Below are the code and all the weights of a small trained network. Each question names an input and a target symbol and asks about switching units off, where a switched-off unit gives its printed mean instead of its output.

import numpy as np


def w(rows, s, z=0):
    codes = np.array(rows[::2]) - 128.0
    scale = np.full(codes.shape[1], s)
    scale[-1] = z or s
    return codes * scale


def norm(h):
    return h / np.sqrt((h * h).mean(-1, keepdims=True) + 1e-5)


def f(y):
    return np.maximum(y, 0)


def softmax(a):
    e = np.exp(a - a.max(-1, keepdims=True))
    return e / e.sum(-1, keepdims=True)


def log_softmax(a):
    a = a - a.max(-1, keepdims=True)
    return a - np.log(np.exp(a).sum(-1, keepdims=True))


def net(x, mask):
    ids = ['αβδηθλξτψω'.index(c) for c in x.split()]
    T = len(ids)
    res = E[ids] + P[:T]
    r = norm(res)
    for j in range(2):
        rows = slice(3 * j, 3 * j + 3)
        q, k, v = (r @ M[0][rows].T for M in (Q, K, V))
        z = softmax(np.where(np.tri(T) > 0, q @ k.T / 3**0.5, -1e9)) @ v
        o = O[0][rows]
        res = res + np.where(mask[j], z, o[:, -1]) @ o[:, :-1]
    y = f(norm(res) @ A[0][:, :-1].T + A[0][:, -1])
    res = res + np.where(mask[2:14], y, B[0][:, -1]) @ B[0][:, :-1]
    return log_softmax(norm(res)[-1] @ U[:, :-1].T + U[:, -1])


Q, K, V, O, A, B = {}, {}, {}, {}, {}, {}
E = w([
[233,116,149,147,159,204,155,92,87],'α',
[122,120,140,67,147,105,113,88,100],'β',
[46,35,101,117,126,188,210,115,80],'δ',
[127,78,81,185,198,52,164,142,102],'η',
[119,165,118,97,72,140,176,33,117],'θ',
[79,174,102,133,74,66,125,115,140],'λ',
[135,107,129,82,116,122,96,111,100],'ξ',
[176,127,188,5,241,79,157,131,174],'τ',
[168,94,113,112,80,150,115,145,124],'ψ',
[99,219,200,115,123,135,66,119,162],'ω',
],0.016)
P = w([
[148,207,165,180,169,120,135,183,169],'0',
[158,91,111,120,85,135,12,64,122],'1',
[155,153,149,124,128,114,138,211,52],'2',
[168,172,82,121,161,174,113,180,154],'3',
[155,63,178,170,97,87,94,52,167],'4',
[101,88,159,146,96,106,151,157,57],'5',
[151,117,94,108,145,163,52,72,155],'6',
],0.011)
Q[0] = w([
[103,104,167,175,115,104,99,73,255],'H0',
[190,92,86,148,209,192,114,56,110],'H0',
[187,174,83,84,148,138,26,127,138],'H0',
[168,163,77,54,140,111,124,185,145],'H1',
[143,147,71,48,96,200,102,101,32],'H1',
[157,130,104,74,107,163,119,39,221],'H1',
],0.0091)
K[0] = w([
[104,76,86,139,104,133,6,27,170],'H0',
[132,55,45,116,192,201,131,108,177],'H0',
[96,219,67,153,200,186,97,125,244],'H0',
[119,190,174,140,177,118,186,181,255],'H1',
[122,203,87,136,168,189,173,186,83],'H1',
[121,98,41,110,154,165,55,56,228],'H1',
],0.0079)
V[0] = w([
[126,103,154,115,151,176,72,193,135],'H0',
[121,133,136,116,158,146,192,125,164],'H0',
[212,122,138,143,182,151,151,108,102],'H0',
[111,130,142,149,130,163,128,139,2],'H1',
[94,125,155,89,181,102,99,86,142],'H1',
[153,143,80,154,116,61,139,198,114],'H1',
],0.0087)
O[0] = w([
[79,118,254,98,78,89,104,140,222,117],'H0',
[149,48,164,99,138,140,193,110,116,58],'H0',
[139,93,178,233,149,162,163,18,153,250],'H0',
[209,126,139,133,116,189,38,122,170,180],'H1',
[79,118,112,149,148,210,94,197,103,149],'H1',
[100,107,76,186,116,89,84,84,192,146],'H1',
],0.0068,0.0023)
A[0] = w([
[115,157,95,117,41,180,123,89,113,247],'N0',
[89,49,199,191,109,182,132,134,82,133],'N1',
[21,47,84,56,51,102,145,175,115,254],'N2',
[116,253,163,59,87,178,112,49,121,174],'N3',
[109,125,61,255,107,95,133,187,111,134],'N4',
[157,74,103,212,163,120,55,149,134,103],'N5',
[138,61,66,95,118,187,220,102,60,146],'N6',
[63,172,135,122,142,153,190,62,97,92],'N7',
[87,171,18,117,96,40,107,164,114,31],'N8',
[113,64,127,23,98,91,109,72,95,177],'N9',
[59,27,116,132,110,150,197,131,114,124],'N10',
[100,95,148,98,142,143,130,82,143,79],'N11',
],0.0082,0.0031)
B[0] = w([
[98,199,147,119,214,106,215,199,3,254],'N0',
[119,148,89,89,159,235,126,81,154,221],'N1',
[98,140,201,98,165,115,175,98,190,218],'N2',
[134,111,144,216,101,106,99,162,97,255],'N3',
[111,76,65,27,179,117,130,48,117,206],'N4',
[71,131,96,184,182,63,88,125,122,215],'N5',
[76,149,179,208,37,63,150,108,118,239],'N6',
[156,90,75,135,111,92,171,185,39,170],'N7',
[186,248,83,83,116,223,90,70,173,204],'N8',
[145,120,81,123,118,136,183,148,181,250],'N9',
[39,104,153,160,39,167,14,109,240,174],'N10',
[117,184,132,121,99,135,129,190,129,168],'N11',
],0.0068,0.0058)
U = w([
[247,154,203,182,143,192,107,26,119,52],'α',
[98,103,112,135,206,245,106,202,69,51],'β',
[254,57,124,89,84,145,87,186,100,249],'δ',
[95,82,74,200,202,78,93,97,129,147],'η',
[135,148,140,178,96,85,218,140,26,117],'θ',
[177,237,81,75,107,148,121,95,158,166],'λ',
[136,180,195,195,125,110,7,215,133,178],'ξ',
[41,112,156,148,68,198,155,100,178,127],'τ',
[211,117,158,146,34,25,123,106,205,96],'ψ',
[135,90,205,45,191,96,197,187,150,204],'ω',
],0.0076,0.0021)

Each question gives the input, a string of symbols that net reads in full, and the target symbol t.
The units are the heads (3 rows each of Q, K, V and O) and the neurons (one row each of A and B). Each row of codes is followed by its name. A weight is (code - 128) times the scale printed after its matrix; where a second scale follows, it is the last column's (O, A, B and U).
mask holds one flag per unit, heads first, then neurons. A switched-off unit (its flag False) gives its mean, the last column of its rows in O or B, instead of its output. The means were averaged over made-up inputs and are rounded, as every weight is.
A unit's drop is (log p(t) with every unit on - log p(t) with that unit switched off) / (log p(t) with every unit on - log p(t) with every unit switched off).
The circuit of an input: a set's keep is (log p(t) with only the set's units on - log p(t) with every unit switched off) / (log p(t) with every unit on - log p(t) with every unit switched off). Starting from the 12 units with the biggest drops (on a tie, the unit counted first), units are removed one at a time, each time the one whose removal leaves the highest keep (on an exact tie, the one counted first), for as long as the keep stays at least 0.8.
circuit, biggest first: the units of the circuit, biggest drop first
most important unit: the unit with the biggest drop
k most important neurons: the k neurons with the biggest drops, biggest first
which heads matter: for each layer, one digit per head in row order, 1 if its drop is at least 0.15 and else 0, layers parted by /
drop of u: that unit's drop, to one decimal
input λ ξ θ η η β β, target η: which heads matter	01
input ω λ δ ψ ω ψ, target δ: circuit, biggest first	(H1, N6)
input η ω ξ, target η: most important neuron	(N5)
input ω θ η τ β, target θ: circuit, biggest first	(H0, H1, N6)
input ψ ψ β, target ψ: circuit, biggest first	(H1, N0)
input θ α θ ξ ψ, target α: circuit, biggest first	(H0, H1, N1, N6)
input λ α ω α α β, target ω: circuit, biggest first	(H0, N2, N9)
input τ ξ ξ η β, target ξ: circuit, biggest first	(H0, H1, N3)
input ψ η ψ ξ, target ψ: circuit, biggest first	(H1, H0)
input δ ω ω δ τ ξ, target ω: circuit, biggest first	(H0, N2)
input η δ ω θ ψ, target δ: circuit, biggest first	(H1, H0, N6)
input ψ α τ α α η ξ, target α: circuit, biggest first	(H0, H1)
input ξ η τ η ξ β ψ, target η: circuit, biggest first	(H1, N5)
input ξ ξ β β, target ξ: which heads matter	10
input η ξ τ β ξ, target ξ: which heads matter	11
input ω ξ λ, target λ: circuit, biggest first	(N8)
input β θ β, target β: which heads matter	01
input δ λ η τ θ θ ψ, target τ: circuit, biggest first	(H1, H0)
input ω ξ β, target ω: 2 most important neurons	(N2, N6)
input β δ τ θ ψ ψ, target τ: which heads matter	00
input θ ψ η ψ β, target ψ: most important unit	N9
input λ τ η α ξ, target τ: 2 most important neurons	(N9, N8)
input β θ ψ ξ, target β: drop of N6	0.2
input δ θ δ ψ β, target θ: drop of H0	1.0
input η ω η, target η: drop of N11	0.0
